Here is a tiny trained network, its code and every weight. The questions are about switching its units off for an input and a target symbol, where a switched-off unit gives its printed mean instead of its output.

import numpy as np


def w(rows, s, z=0):
    codes = np.array(rows[::2]) - 128.0
    scale = np.full(codes.shape[1], s)
    scale[-1] = z or s
    return codes * scale


def norm(h):
    return h / np.sqrt((h * h).mean(-1, keepdims=True) + 1e-5)


def f(y):
    return np.maximum(y, 0)


def softmax(a):
    e = np.exp(a - a.max(-1, keepdims=True))
    return e / e.sum(-1, keepdims=True)


def log_softmax(a):
    a = a - a.max(-1, keepdims=True)
    return a - np.log(np.exp(a).sum(-1, keepdims=True))


def net(x, mask):
    ids = ['ΓΔΞΣΩαβζθμπτφψ'.index(c) for c in x.split()]
    T = len(ids)
    res = E[ids] + P[:T]
    u = 0
    for l in range(2):
        q, k, v = (norm(res) @ M[l].T for M in (Q, K, V))
        z = softmax(np.where(np.tri(T) > 0, q @ k.T / 3**0.5, -1e9)) @ v
        res = res + np.where(mask[u], z, O[l][:, -1]) @ O[l][:, :-1]
        u += 1
        y = f(norm(res) @ A[l][:, :-1].T + A[l][:, -1])
        res = res + np.where(mask[u : u + 4], y, B[l][:, -1]) @ B[l][:, :-1]
        u += 4
    return log_softmax(norm(res)[-1] @ U[:, :-1].T + U[:, -1])


Q, K, V, O, A, B = {}, {}, {}, {}, {}, {}
E = w([
[221,124,153,148,123,122,100,139],'Γ',
[125,162,201,1,148,87,123,142],'Δ',
[197,108,123,110,146,203,109,97],'Ξ',
[180,93,156,127,187,196,123,117],'Σ',
[133,114,253,44,216,71,130,128],'Ω',
[120,158,78,97,131,204,71,84],'α',
[138,223,157,130,116,91,24,249],'β',
[160,80,32,77,163,206,165,108],'ζ',
[192,83,39,127,178,150,198,115],'θ',
[201,170,3,115,173,106,170,129],'μ',
[161,227,76,117,202,109,138,18],'π',
[122,19,244,135,60,130,18,162],'τ',
[118,181,48,73,208,145,153,177],'φ',
[166,182,145,43,105,79,237,109],'ψ',
],0.009)
P = w([
[30,70,174,115,151,2,90,125],'0',
[194,64,141,31,152,109,61,128],'1',
[207,84,144,35,150,138,74,130],'2',
[194,94,117,102,139,149,92,138],'3',
[187,104,125,113,142,171,111,134],'4',
[180,111,138,132,150,182,129,127],'5',
[172,125,135,147,150,195,145,123],'6',
[153,145,125,152,142,200,161,112],'7',
[133,160,120,161,155,197,178,89],'8',
[120,169,124,161,174,184,193,78],'9',
[118,195,137,138,165,176,215,75],'10',
],0.0074)
Q[0] = w([
[120,81,214,226,50,193,98,4],'0.h0',
[208,148,8,124,212,224,79,31],'0.h0',
[117,91,35,238,138,189,51,252],'0.h0',
],0.015)
K[0] = w([
[125,39,99,190,86,190,166,99],'0.h0',
[128,212,75,105,173,178,252,86],'0.h0',
[239,165,157,114,127,215,142,193],'0.h0',
],0.018)
V[0] = w([
[47,140,81,64,230,216,84,227],'0.h0',
[149,250,189,187,108,101,16,208],'0.h0',
[147,126,60,93,182,71,204,230],'0.h0',
],0.018)
O[0] = w([
[139,153,97,11,42,198,236,148,252],'0.h0',
[216,247,202,174,77,199,85,119,44],'0.h0',
[203,140,88,155,106,91,206,207,152],'0.h0',
],0.011,0.015)
A[0] = w([
[54,168,67,201,120,182,169,142,69],'0.n0',
[172,156,55,139,250,108,85,54,121],'0.n1',
[103,76,68,219,102,72,127,212,2],'0.n2',
[112,132,157,178,89,154,46,92,71],'0.n3',
],0.019,0.0029)
B[0] = w([
[135,182,61,134,183,157,234,140,162],'0.n0',
[220,113,60,17,203,83,134,52,210],'0.n1',
[11,235,113,164,185,199,15,130,253],'0.n2',
[150,93,70,161,101,142,235,247,255],'0.n3',
],0.012,0.0063)
Q[1] = w([
[140,66,29,128,147,247,64,111],'1.h0',
[65,139,69,118,96,113,132,51],'1.h0',
[78,172,243,103,231,81,200,119],'1.h0',
],0.015)
K[1] = w([
[126,96,87,219,183,249,155,85],'1.h0',
[108,136,139,102,175,165,166,97],'1.h0',
[68,132,194,109,125,29,109,113],'1.h0',
],0.017)
V[1] = w([
[168,208,1,70,108,159,106,113],'1.h0',
[133,129,135,125,187,105,185,71],'1.h0',
[121,118,91,168,130,188,123,114],'1.h0',
],0.02)
O[1] = w([
[52,209,97,166,254,164,251,13,253],'1.h0',
[158,164,78,132,22,64,127,86,124],'1.h0',
[157,147,64,107,127,249,169,120,102],'1.h0',
],0.0089,0.0055)
A[1] = w([
[130,51,86,117,125,252,58,195,2],'1.n0',
[109,74,67,169,182,189,181,72,149],'1.n1',
[54,72,90,116,110,118,137,141,33],'1.n2',
[52,74,110,183,171,111,42,95,60],'1.n3',
],0.026,0.0042)
B[1] = w([
[131,75,165,84,254,209,112,188,197],'1.n0',
[124,133,166,108,58,84,44,165,252],'1.n1',
[143,128,182,225,163,161,148,96,186],'1.n2',
[203,108,89,117,46,218,166,118,147],'1.n3',
],0.018,0.024)
U = w([
[210,162,109,198,175,89,125,131,232],'Γ',
[126,199,233,131,198,47,179,124,84],'Δ',
[190,50,118,147,79,164,149,26,175],'Ξ',
[138,105,221,221,125,140,179,55,250],'Σ',
[202,78,193,142,22,65,66,193,181],'Ω',
[54,162,210,34,64,181,86,58,8],'α',
[187,242,214,211,62,230,122,133,152],'β',
[5,22,116,128,137,56,191,123,78],'ζ',
[111,83,57,250,59,180,119,160,149],'θ',
[55,250,93,157,169,82,75,241,14],'μ',
[146,120,49,39,202,32,97,60,130],'π',
[135,67,162,76,224,205,99,193,202],'τ',
[163,145,60,42,77,125,240,196,93],'φ',
[185,146,2,134,104,184,52,106,148],'ψ',
],0.0062,0.0016)

Each question gives the input, a string of symbols that net reads in full, and the target symbol t.
The units are the heads (3 rows each of Q, K, V and O) and the neurons (one row each of A and B). Each row of codes is followed by its name. A weight is (code - 128) times the scale printed after its matrix; where a second scale follows, it is the last column's (O, A, B and U).
mask holds one flag per unit, layer by layer, with each layer's heads first. A switched-off unit (its flag False) gives its mean, the last column of its rows in O or B, instead of its output. The means were averaged over made-up inputs and are rounded, as every weight is.
A unit's drop is (log p(t) with every unit on - log p(t) with that unit switched off) / (log p(t) with every unit on - log p(t) with every unit switched off).
The circuit of an input: a set's keep is (log p(t) with only the set's units on - log p(t) with every unit switched off) / (log p(t) with every unit on - log p(t) with every unit switched off). Starting from all 10 units, units are removed one at a time, each time the one whose removal leaves the highest keep (on an exact tie, the one counted first), for as long as the keep stays at least 0.8.
units of the circuit, in order: the units of the circuit, biggest drop first
most important unit: the unit with the biggest drop
top k neurons: the k neurons with the biggest drops, biggest first
k most important neurons of layer l: the k neurons of layer l with the biggest drops, biggest first
input Ω Σ Ξ, target Ω: units of the circuit, in order : (1.n1, 0.n2, 1.n0)
input μ Ω α μ ψ τ θ Σ Ω, target μ: units of the circuit, in order : (0.h0, 0.n2)
input Ω Γ τ Ω π ψ α, target ψ: units of the circuit, in order : (0.h0, 1.n3, 0.n2, 0.n1)
input α Ω Ω α α τ Ω Ω α, target α: units of the circuit, in order : (0.h0, 1.n1)
input Σ β Ω μ Ω Ω π Σ, target π: units of the circuit, in order : (0.n1, 0.h0)
input Ω Ω φ τ φ Ω Ω Δ, target Ω: units of the circuit, in order : (0.h0, 1.h0, 0.n2)
input τ Γ α Δ α Ω α Ω ψ ζ ζ, target ψ: top 3 neurons : (1.n3, 0.n2, 0.n1)
input α τ Ω μ Ω τ Σ Ω, target α: units of the circuit, in order : (0.h0, 1.n0)
input φ φ Ω α Ω ζ, target ζ: most important neuron of layer 1 : (1.n2)
input Ω θ Ξ, target θ: top 3 neurons : (0.n2, 1.n3, 1.n2)
input Δ ζ Ω, target Δ: 2 most important neurons of layer 0 : (0.n2, 0.n3)
input τ φ Ω Σ Ω Ω Σ θ, target θ: 2 most important neurons of layer 0 : (0.n2, 0.n1)
input τ Ω θ Ω φ Ω Ω α μ, target μ: top 2 neurons : (0.n1, 0.n2)
input Ω α Ω Ξ Ω Ω Σ, target Ω: most important unit : 1.n1
input τ Ω α Ω π, target π: units of the circuit, in order : (0.h0, 0.n1)
input Ω Ω μ Ω Δ, target Ω: units of the circuit, in order : (1.h0, 0.h0, 0.n2)
input Ω π π Ω φ Ξ α Σ, target α: top 2 neurons : (1.n1, 0.n3)
input Ω α Δ θ α, target θ: top 4 neurons : (0.n2, 1.n3, 1.n2, 1.n0)
input Ω Ω Ω Σ, target Ω: top 4 neurons : (1.n1, 0.n2, 1.n0, 0.n1)
input α Ω Ω θ, target θ: 3 most important neurons of layer 1 : (1.n3, 1.n2, 1.n0)
